Here is a tiny trained network, its code and every weight. The questions are about switching its units off for an input and a class, where a switched-off unit gives its printed mean instead of its output.

import numpy as np


def w(rows, s, z=0):
    codes = np.array(rows[::2]) - 128.0
    scale = np.full(codes.shape[1], s)
    scale[-1] = z or s
    return codes * scale


def norm(h):
    return h / np.sqrt((h * h).mean(-1, keepdims=True) + 1e-5)


def f(y):
    return np.maximum(y, 0)


def log_softmax(a):
    a = a - a.max(-1, keepdims=True)
    return a - np.log(np.exp(a).sum(-1, keepdims=True))


def net(x, mask):
    res = np.array(x, float).reshape(1, 5) / 4 @ E
    u = 0
    for l in range(2):
        y = f(norm(res) @ A[l][:, :-1].T + A[l][:, -1])
        res = res + np.where(mask[u : u + 7], y, B[l][:, -1]) @ B[l][:, :-1]
        u += 7
    return log_softmax(norm(res)[-1] @ U[:, :-1].T + U[:, -1])


A, B = {}, {}
E = w([
[129,127,129],'x0',
[134,126,131],'x1',
[47,183,187],'x2',
[95,2,231],'x3',
[12,19,44],'x4',
],0.0042)
A[0] = w([
[17,135,5,47],'0.n1',
[64,167,169,193],'0.n2',
[200,44,120,121],'0.n3',
[155,170,147,119],'0.n4',
[179,113,77,139],'0.n5',
[184,86,147,253],'0.n6',
[67,170,161,87],'0.n7',
],0.013,0.0027)
B[0] = w([
[225,110,141,254],'0.n1',
[84,108,34,204],'0.n2',
[38,205,51,191],'0.n3',
[226,39,199,179],'0.n4',
[28,191,39,176],'0.n5',
[69,113,196,193],'0.n6',
[18,187,2,180],'0.n7',
],0.0076,0.0071)
A[1] = w([
[9,84,167,125],'1.n1',
[94,28,60,255],'1.n2',
[92,38,169,134],'1.n3',
[235,168,44,72],'1.n4',
[183,192,236,149],'1.n5',
[218,2,53,40],'1.n6',
[185,96,78,140],'1.n7',
],0.0092,0.0035)
B[1] = w([
[163,233,113,211],'1.n1',
[211,121,149,255],'1.n2',
[134,148,245,167],'1.n3',
[34,162,253,223],'1.n4',
[254,63,86,174],'1.n5',
[219,126,110,177],'1.n6',
[89,156,202,179],'1.n7',
],0.007,0.0069)
U = w([
[213,42,124,222],'0',
[12,168,11,1],'1',
[125,160,103,119],'2',
[94,161,149,72],'3',
],0.012,0.0027)

Each question gives the input, the list of numbers given to net, and the class t.
The units are the neurons (one row each of A and B). Each row of codes is followed by its name. A weight is (code - 128) times the scale printed after its matrix; where a second scale follows, it is the last column's (A, B and U).
mask holds one flag per neuron, layer by layer. A switched-off neuron (its flag False) gives its mean, the last column of its row in B, instead of its output. The means were averaged over made-up inputs and are rounded, as every weight is.
A unit's drop is (log p(t) with every unit on - log p(t) with that unit switched off) / (log p(t) with every unit on - log p(t) with every unit switched off).
The circuit of an input: a set's keep is (log p(t) with only the set's units on - log p(t) with every unit switched off) / (log p(t) with every unit on - log p(t) with every unit switched off). Starting from the 12 units with the biggest drops (on a tie, the unit counted first), units are removed one at a time, each time the one whose removal leaves the highest keep (on an exact tie, the one counted first), for as long as the keep stays at least 0.8.
units of the circuit, in order: the units of the circuit, biggest drop first
top k neurons: the k neurons with the biggest drops, biggest first
top k neurons in layer l: the k neurons of layer l with the biggest drops, biggest first
drop when u is switched off: that unit's drop, to one decimal
input [-1,-6,6,6,1], class 1: units of the circuit, in order -> (0.n7; 0.n2)
input [6,7,5,-8,5], class 3: top neuron -> (0.n1)
input [0,-2,5,-1,-3], class 1: top 2 neurons in layer 0 -> (0.n7; 0.n1)
input [2,-2,0,-6,1], class 3: top 2 neurons -> (1.n4; 0.n5)
input [4,0,-6,-4,8], class 0: top 2 neurons -> (0.n1; 0.n7)
input [8,4,3,-2,-8], class 0: units of the circuit, in order -> (1.n5; 0.n4)
input [-5,0,5,-4,-3], class 1: units of the circuit, in order -> (0.n1; 0.n7)
input [-3,1,7,6,-5], class 1: top 3 neurons -> (0.n7; 0.n1; 0.n2)
input [8,-7,8,0,-4], class 1: top 2 neurons in layer 0 -> (0.n7; 0.n2)
input [-3,-3,8,-1,8], class 0: top 3 neurons -> (0.n1; 0.n3; 1.n2)
input [3,4,3,-6,3], class 3: top 3 neurons in layer 0 -> (0.n1; 0.n4; 0.n3)
input [5,-6,-8,-1,-5], class 1: top 3 neurons -> (0.n5; 0.n3; 0.n1)
input [8,-6,-7,7,6], class 2: top 3 neurons in layer 1 -> (1.n5; 1.n3; 1.n2)
input [5,-1,7,-1,8], class 0: units of the circuit, in order -> (0.n1)
input [-6,0,-7,0,-6], class 1: top 4 neurons in layer 1 -> (1.n2; 1.n3; 1.n6; 1.n4)
input [-4,3,-6,-6,-2], class 1: top 4 neurons -> (0.n5; 0.n1; 1.n2; 1.n3)
input [-1,1,-1,6,1], class 3: top 2 neurons in layer 0 -> (0.n7; 0.n5)
input [3,-8,-7,-5,-1], class 1: top 2 neurons -> (0.n5; 0.n1)
input [5,-6,-2,6,-2], class 3: drop when 0.n5 is switched off -> 0.2
input [8,1,-2,3,3], class 2: top neuron in layer 1 -> (1.n1)
